Table B holds the same points as the rows below and some others, measured another way and shuffled. Each row below is followed by which row of B it is.
B:
0: [   2 -149   78   73  170   27 -252  -26   81  187  -59   57  149  131
   16   51  207  -26   27 -127   68  -42  233   67   50 -113   68    8
   17 -216    0   23  -44]
1: [-116   60 -139   33   31 -104   29   82   12  211  168 -216 -103   29
   87   -2   68    0   87 -129  -38   50  131   12  177   21  119  -50
   26   90   -1  -26  -87]
2: [ -47   83 -378  -66   94 -159   93  134    4  -46  130   37  125   94
  215   43   89 -301  188  108 -159 -227  -44 -134 -111  -29    7  -64
   77  163 -137 -104  121]
3: [ -13    2  145  127   34   23  -11  -25   35  206   23  -18  106   66
  -66   37  108   82   58 -171  110   90  162   -3   76  -85    0   60
  -23  -61   51   -3 -191]
4: [  -6  234  -18  100  -69  -40  253  -54 -122  -97  161  -99  -50   18
   16  -42  -33   61  -49   90  136  -74 -139   22 -122  163 -150  -83
   39   95  111 -136  -55]
5: [-135 -151    1  -56  159    5 -139  -44  211  231  -44  154  243  -64
   15   53 -107 -168   -4  -64 -154 -194  206   17  -71 -141   70  202
    5 -337  -64   83  119]
6: [-192  224 -113  -76  -71 -103  416  -84    6   19  129    5  189 -152
   62   29 -208  -84   -9  140 -165 -298 -195 -103 -279  106 -217   37
    9   21   11  -73  146]
7: [-211   18 -397 -135   93 -182   99  198  173  271  163  -42  134  -25
  169   65  -16 -318  288  -88 -376  -87  132 -197   95 -150  175  101
   40  154 -215   31   73]
8: [ 143  135  427  233    9  309   98 -275   12 -194  -58  228  206   71
 -326 -105   10  129 -193  119  305   17 -138   56 -290   31 -337   45
   83 -185  175   -1  -96]
9: [ 153   14  240  177   91  178  -48 -128   19  -97  -76  234  261  173
 -151   -7  184    4  -18   36  224  -20   -2   -9 -184  -82 -194   10
   52 -123   59  -31 -101]
10: [   5   74  -41   52   46  -43   83  -17  -43   16   34   30  189  121
   66   60  203  -40   82   23   40 -130  -23  -63 -102   -5 -113 -102
   31   56    6  -90  -21]
11: [ -30   42  -75   62   84  -13  -58   13    2   71   94 -107  -24  119
   47  -19  194  -17   34  -30   34   -3   61   42   73   30   30 -134
   86   51    4  -24  -25]
12: [ -87  -64  132   55   43    4   26    9  176  315    9  102  213  -71
  -85   69 -136  -41  103 -228  -41   57  241  -75   44 -201   64  310
  -73 -191  -16   58 -164]
13: [-30   3  35  55 110  72 -65 -58  77  80  14  21 119  94 -43 -16 160 -33
   4 -13   6 -38  58  22 -23 -30 -34 -56  86 -66  -5  30  11]
14: [ -38  270   56  110 -100   39  330  -86  -39 -114  197  -43  -92 -117
 -104 -112 -301   41 -116  101  108  -18 -150   26 -162  150 -155  106
   42    7  128  -76  -60]
15: [ -24  117 -220   99   47  -49  -71  107  -26 -107  313 -240 -526  -40
   61 -211 -307  -79 -139   42  116   84   81  226  148  190  241   59
  114  -39   63  -56  -27]
16: [-236  212 -189  -58 -109 -213  356    3  -52  115  244 -217 -111 -222
  147    0 -337   -4  -50   33 -106 -202  -72   21  -71  191  -25   59
  -31    7   68 -103   64]
17: [ -21  175 -205   13   12  -89  205   49  -40  -88  149    4   72   60
  105    0   31 -148   97  111  -35 -148 -113  -93 -137   47  -92  -60
   63  163  -31 -113   35]
18: [  16   65  -39  131   -1 -112  -20   42 -129   33  154 -181 -211   57
  113  -14  -11   80  -46  -68  223   -2  103  139   88  121   78  -41
  -18  -38  120 -137 -144]
19: [-154  178 -274  -16    1 -148  130   44  -75   30  244 -299 -226   -9
  166  -60    0  -23  -29   60  -62 -115  -54   82   53  209   43 -191
   92  138   29  -82   91]
20: [ -26  -34  104   80   82   46  -69  -59   72  115   11   53   86   15
  -50   -6  -26   -8  -46  -65   69  -40  131   63  -29  -41    7  101
   11 -207   39   10  -47]
21: [-214  215   48   48 -113  -57  256 -114  -51  151  217 -337 -238 -185
  -13  -82 -235  213 -196  -30   40  -36  -41  165   44  259  -46  -42
   15  -53  180  -37  -18]
22: [-101   53  -96    5   13 -109   97   18   32   72  130  -16  -23 -110
   83    2 -257  -88  -30   -7  -24 -143   67   35  -72   36   45  159
  -20 -146   24  -62   16]
23: [ -58  228  -31    8  -64  -67  381  -93  -72  -54   62   66  291    0
   47   66   46  -31   52  135  -23 -256 -220 -140 -294   67 -301  -74
    4  113   34 -128   50]
24: [-117  415 -420   34 -131 -200  441  190 -156  -19  423 -427 -316   50
  150  -91   77  -28  196   38  -76  119 -192 -118  168  210   13 -249
  118  625  -13 -147 -109]
25: [ -29 -191   47   55  167    7 -273   23  144  231  -24   82   91   38
   14   34    2  -83   21 -174   23  -19  321   83   93 -156  172  176
  -17 -308  -21   53  -59]
26: [-109   28  -34   29   30  -85   51    9   23  232   74 -111   80   22
   62   60   98   21   82 -126  -34  -36  118  -18   73  -19   25  -23
   -9    2   10  -20  -69]
27: [  17  143 -291   47   49  -95   68  136  -41 -119  222  -72 -147   86
  122  -71  -18 -185   88   85   13  -36  -34  -22    1   60   71  -40
   98  174  -41 -107  -10]
28: [-119  186 -175   -4  -34 -101  264   35    3   25  202  -71  -14  -85
   67  -25 -187 -100   37   51  -84 -102  -69  -54  -82   73  -37   60
   30   83   -1  -69   19]
29: [ 264  -91  253  277  146  133 -291  -39  -70  -21  -99  123  146  364
  -79   34  486   98   64 -119  401  137  177   53   52 -123  -49 -119
   31  -59   80  -70 -277]
30: [   1  -15  -13   12  116    4   12  -45   62   22  -60  204  361  105
   33   82  170 -150   97   46  -38 -208    8 -102 -194 -113 -131   -2
   32  -71  -58  -35   57]
31: [-237  -14 -205 -172   65 -145  161   -1  179  161   52  164  279 -218
  134   83 -362 -291   38   56 -318 -381   45  -91 -243  -74    4  276
  -35 -254 -105    7  235]
32: [ -54  328  -33   49  -88   34  397 -123  -53 -229  196  -11  -27 -100
  -66 -125 -247  -28 -137  251   36 -162 -295    2 -289  211 -254  -11
  102   69   99  -89   85]
33: [ -94  119 -323  -75   64 -139  173   88   12   25  111    7  209   91
  175   63  173 -232  208   88 -202 -215  -85 -177 -108  -27  -63 -121
   78  225 -131  -81  115]
34: [ -24   95 -103   75   37  -86   19   20 -102   59  107 -189  -33  157
  120   17  299   49   58  -23   79  -45    9   31   67   93  -24 -252
   64  149   40  -98  -53]
35: [  62 -186  175  142  197  146 -346  -20  149  187  -72  114  127  172
 -112   -2  210  -22   32 -182  119  120  307   72  125 -192  118   89
   45 -240   -9   89 -134]
36: [ -22  -30  139  112   76   45 -113  -82   22  128   23  -63  -12   48
  -38  -18   65   98  -92  -91  143   -1  141  135   44   29   14  -13
   25 -189   90   -4  -73]
37: [ -49  240   65  104  -64   35  244 -125  -80  -68  145 -129  -60  -14
  -60  -84  -33  117 -123   93  121  -51 -156   70 -115  189 -183 -112
   73   50  140  -73  -19]
38: [  28  551 -369   84 -176  -70  601  105 -160 -473  460 -127 -340  -69
   20 -232 -396 -182    2  346   43  -12 -430  -98 -218  291 -159    4
  159  465   39 -207   -8]
39: [-185   79  -41  -15   27   47  168   20  233  248  140   -6   91 -124
 -128  -51 -195 -125   93 -104 -229   87   95 -107   57 -121   54  231
   57    3  -78  123  -30]
40: [ 180  116  201  258   24  170   47    4    4   -6   44   76  125  246
 -210  -36  295   58  161 -112  242  292   48 -111   64 -142 -100   -4
   66  192   37  -22 -338]
41: [ -67  203    7   97  -71    6  225  -32    1  -47  228  -93 -211 -153
  -73 -129 -404   18 -137   42   92   20  -39   89  -57  140  -14  181
   33  -75  113  -51  -66]
42: [  11  -69  168   77  126  146  -81  -87  170  120  -72  217  302   66
 -146   14   76  -77   36  -64   10  -12  128  -45  -86 -176  -61  141
   40 -190  -26   73  -45]
43: [ 101   16 -153  100  162  100 -143  108  131 -156  150  135 -107   96
  -54 -148 -122 -280   38   68   33   82   90   19    0  -82  142  164
  150  -32  -85   19  -21]
44: [  42  125  306  189   21  262   63 -196   63  -39   31   44   51   50
 -288 -132   30  126 -142   29  180  117  -51   79  -86   36 -182    7
  117  -87  126   60  -96]
45: [ -15   21  170   86   59  113   23 -132   85   37  -17  127  178   -2
 -119  -17  -47   -3  -76   11   67  -74   29   29 -149  -34 -118   98
   34 -201   57   19   -7]
46: [-107  -81 -200  -69  164  -84 -115   56  112  153   31   29  148   53
  137   53   95 -204   92  -23 -164 -185  138  -17   -8  -81   94    2
   52  -95 -108   10  123]
47: [  68 -119  135  142  153  120 -265  -15  122   60    9  118  -17   59
 -103  -63  -77  -59  -67  -98  160   71  246  132   45 -104  128  203
   37 -308   32   45 -102]
48: [ -92  -19  -75  -33   71  -95  104   48   93  279  -31  109  443   93
   81  180  257 -133  288 -134 -169 -114  106 -235  -42 -214  -58   24
  -34   83 -120  -15  -52]
49: [  47   38  -29  119   74  -26  -78   23  -75   62   61 -113   11  213
   63   23  349   46   85  -68  139   28   74   22   91   15    1 -203
   61  107   28  -73 -114]
50: [ -13   77  -96   47   32  -56   87   28    4  -16  113   38   37    7
   57   -3  -93 -113   36   30   25 -101   15  -22  -89    2  -11   84
   18  -30    1  -73  -20]
51: [  36  217   93  101  -27   78  269 -132  -59 -107   27   71  263  119
  -84    1  222   32   33  124   88 -101 -213 -106 -241   47 -324 -157
   76  154   55  -84  -24]
52: [ 113   47  -60  116  127  137   -7  105  165  -33   72  218  188  181
 -139  -54  118 -254  238  -26  -30  171   68 -190   -4 -239   20  149
  120  151 -138   46 -138]
53: [   1   59 -179   71   65  -88  -45  102  -33   15  158 -114 -134  101
  118  -31   62  -82   61  -24   60    0   89   40   88   35  108  -52
   58   66   -3  -80  -61]
54: [-110  643 -259   26 -287  -98  870  -10 -156 -356  443 -154 -186 -226
  -23 -179 -505  -74  -33  341  -51 -113 -536 -157 -331  339 -326   28
   97  451   91 -201   26]
55: [-120    7  124   17   51   38   37 -132   85  176  -11   13  180  -35
  -52   24    8   38  -63  -37  -28 -126   55   38  -83    0  -92   23
   17 -189   48   34   37]
56: [  0 -14 -21  75 103  11 -90  14  46  71  50   4  46  98  11  -4 113 -60
  43 -54  46  -7 114  22  32 -44  39  -2  54 -48 -10 -12 -48]
57: [  22   14 -219   44  117  -69 -115   84   -2  -88  145  -15 -135   76
  126  -60  -51 -183   -3   63   45 -103   73   81   -9   47  121    6
   80  -52  -26  -74   41]
58: [  48 -117  -23  106  169   26 -277   72   80  115   36   15  -23  150
   11  -11  131  -90   55 -131   93   77  257   70  141 -105  175   51
   48 -125  -27   14 -102]
59: [ 133   -6  187  205  135  271 -143   -4  185   30   18  165  100  182
 -283 -111  134  -68   88 -101  120  300  152  -44   82 -210   24  144
  125  -12  -32  117 -215]
60: [-103   50  -78    8   42  -49   48   -5   62   62  127  -35  -49  -86
   34  -42 -212  -80  -57    9  -35 -108   58   63  -44   45   46  118
   29 -140   21  -20   44]
61: [  -5 -116  148   40  118   39  -97 -107  117   80  -98  261  294  -22
  -25   62 -107  -95  -63  -15   48 -214  137   35 -206 -118  -59  217
  -37 -391   22    1   39]
62: [  25  178 -301   71   73    1    2  119   -4 -214  296 -132 -357   63
   44 -206 -125 -195  -24  142   31   54  -51   89   49  134  127  -40
  190  154  -24  -50   33]
63: [  63 -192  294  165  179  126 -354 -111   61  222 -142   56  170  199
  -83   55  347  133  -37 -194  216   49  283  133   99 -118   28  -47
    5 -288   76   49 -140]
64: [ 192 -117  -80  133  266  187 -285  172  235   14   -9  303  252  336
 -131  -32  350 -342  337  -99  -27  246  227 -201  111 -386  146  124
  155  123 -225  101 -168]
65: [  24  -46  155  141   59   12 -119  -52   -8  110   22  -18  -12   45
  -21    7    8   90  -71 -114  207   10  176  124   34    0   34   66
  -27 -218  105  -37 -140]
66: [-104   75   92   35   25   60  106 -128   78   72   48   21   97  -70
  -82  -37 -109    9  -95   28  -16 -105  -15   49 -121   42 -105   59
   48 -152   59   23   50]
67: [ -34 -129  209  108  122  108 -160  -21  189  346  -45   62  199   64
 -148   39  124   22   95 -268   15  168  308  -21  155 -231   88  169
   -7 -175  -14  119 -191]
68: [-109   64 -191  -29   64  -52   82   54  115   23  162   23  -22  -89
   44  -56 -263 -215   15   48 -130 -107   42  -13  -66   -4   76  177
   55  -76  -60    2   79]
69: [ -32   16 -107   38   87  -45  -26   64   46   97   87  -16   45   79
   57   11   79 -107   96  -54  -17  -18  107  -24   42  -55   59   16
   41   12  -39  -25  -42]
70: [ 118  346 -359  120  -39  -67  259  159 -141 -424  377  -80 -361   67
   81 -202 -226 -215   19  259  134   17 -227   -2  -96  196    3  -16
  156  317    9 -195  -39]
71: [  10  314 -423   29   -3    4  347  241  126 -220  373   66 -128   -9
  -50 -188 -304 -424  248  148 -194  151 -148 -245  -38  -67   72  229
  178  412 -188  -18  -49]

[   9   32  -16   67   58  105  -41  151  -19  -26  -48  -22 -234  -21
   10  -74  -53   60  -47   51  -42   93  -75   83  -23   57] | 67
[  18   88  150   -3   19  -17    1    4   82   81   -1  -55 -197  -28
 -105  -10  -20   39   19 -136   26  209  -57   33  -88  -28] | 21
[ -29   70  126  -93   66  -47  -55  -71   43  -60  -32 -125  -93 -201
 -111  203   -9   47  147  -73  150    0  -81  -41  -69   24] | 34
[  25 -114  -33   22  -53  121  -22   83   15   15  -40   23 -134  -66
   92   23  -60   -9   60   65  -38  -16  -32  112 -162  101] | 52
[  -1  -30   97   26   41  -20   27   44   69  115  -69  -14 -188  -59
  -86  -21   55   34  -69  -27  -70  165  -13   31  -83    0] | 22
[ -10   37  112  -54   58  -20  -28  -16   41  -10  -19  -67  -72 -135
  -80   85  -23   42   78  -55   61  -18  -66   -8  -44    7] | 11
[  19  -43  136  -20  -15    2  -17    5   62   73    6   -7  -43 -105
  -53   39  -51    3   61  -66  -15  -30  -49   20  -93    7] | 27
[   2 -111  153  -83  -44  -41   -9  -71   80   78   -4  -14   40 -202
  -45  158  -19  -22  148  -52   29 -133  -23   -3 -157   31] | 70
[ -40 -109  272  -35   -6 -120  -69  -38   73   94  -82  -97 -116 -395
 -206  313   67   29   99  -34   59   47  -66 -104 -159   71] | 62
[ -30    6  233  -47  -76 -115   70    8  125  201  -32 -113 -346 -308
 -124  127   76   98  159  -41  164  310  -60   78 -323   91] | 63
[ -18   17  -93   45  115  106  -28  145  -39  -79 -102  -31 -224  -25
   34  -50   -2   70  -73  119  -47   49  -49   72   12   67] | 39
[ 109   20  -17   90   11  116  150  148   82  218  107  203   11  404
  107 -563 -126  -17 -207 -101 -303    2   41  215   52 -153] | 5
[ -23 -152   42  -55   28   -7  -80 -149   69  -29 -173  -80 -101 -169
  -87  368  116  -65   52  -44    0  100   28  -94 -164   51] | 9
[  33  -28  112  110   56   44  -41  120   30   94  -35   39 -132   26
  -97 -112  -34   12 -164  -54 -187  101  -42    4   40  -38] | 25
[  -7  -24   50  -69   62    7  -71 -117   51  -61  -80  -70  -40  -73
  -72  217   22  -34   60  -92   24   15  -14  -61  -60   -8] | 4
[ 16  -3  71  -2  48  29 -24  21  34  19 -18  -7 -57 -29 -48  -8 -41   9
  -5 -52 -48 -18 -41  16 -15 -14] | 56
[  -1   11  146  -16    1  -43   41   29   80  122  -14  -41 -183 -126
  -81   -4   14   57   41  -48   26  131  -44   57 -136   16] | 65
[ -13  -19   99  -15    2  -39   35  -26  101  114  -97  -74 -286 -112
  -87  104   99   31   20  -54   33  305   -1   40 -209   35] | 55
[  20  -23  -27  -76   42   53    5  -75   53  -28  -21    4   34   50
   44   19  -30  -35   60  -61  -19 -101   13   43  -53  -27] | 44
[  14  -64 -135 -100   53  101  -33 -142   36 -126  -83  -15   43   84
   94  141   -5  -82   79  -44   -7 -103   46   22  -74   -4] | 54
[ -60  -22   40 -121  139  -29 -122 -110  -11 -191 -117 -136   23 -274
  -95  354   35   22  136   21  123 -193  -61 -128    8   55] | 29
[ -19  -88    0   58  103  -13   52   40   70  114 -181   -6 -260    5
  -79  -18  173   23 -197   32 -160  280   60   15  -68   -6] | 31
[  68   60  -21   44   17  149  -19   96   15   -7   53   54  -63  178
   70 -206 -157   -9  -33  -76  -99  -18  -55  116   20  -37] | 3
[  14   76  202  -52   -7  -63   35  -12   96  119   50  -49 -115 -106
 -101  -17  -43   52  102 -133   74   82  -71   45 -115  -25] | 19
[ -46 -117  -92  -36   70   76  -47   80  -49 -115 -115  -43  -89 -230
   73  145   14   50   76  200   28 -188  -42   39  -71  147] | 71
[  7  -5  44  -5  76  13  14  24  46  41 -42  -1 -79   0 -39 -47   9  21
 -46 -28 -68  20 -14  27 -14 -25] | 20
[  55  -36  -53   -7   65  111  -34  -43   35  -38  -19   65   82  197
   41  -67  -71  -81  -68 -102 -158 -103   23   21   51  -82] | 14
[  79   99    5   29   40   91   73   69   68   94   84   93  -27  290
   48 -352 -125   -3  -95 -136 -147   24   -8  143   44 -125] | 16
[  45 -103   49   28   45   61  -11   68   19   59   21  109  141   48
   13 -145  -91  -32  -79  -19 -203 -254  -10   22   73  -54] | 43
[ -62   36  151  -33   -8  -81    5   34   67   69 -113 -179 -447 -361
 -130  239  109  126  138   36  209  360  -85   38 -284  147] | 26
[  47   12  -26   17   62  103  -10   31   28   -7   -2   48  -13  158
   32 -133  -80  -24  -67  -69 -124  -37   -9   60   38  -55] | 28
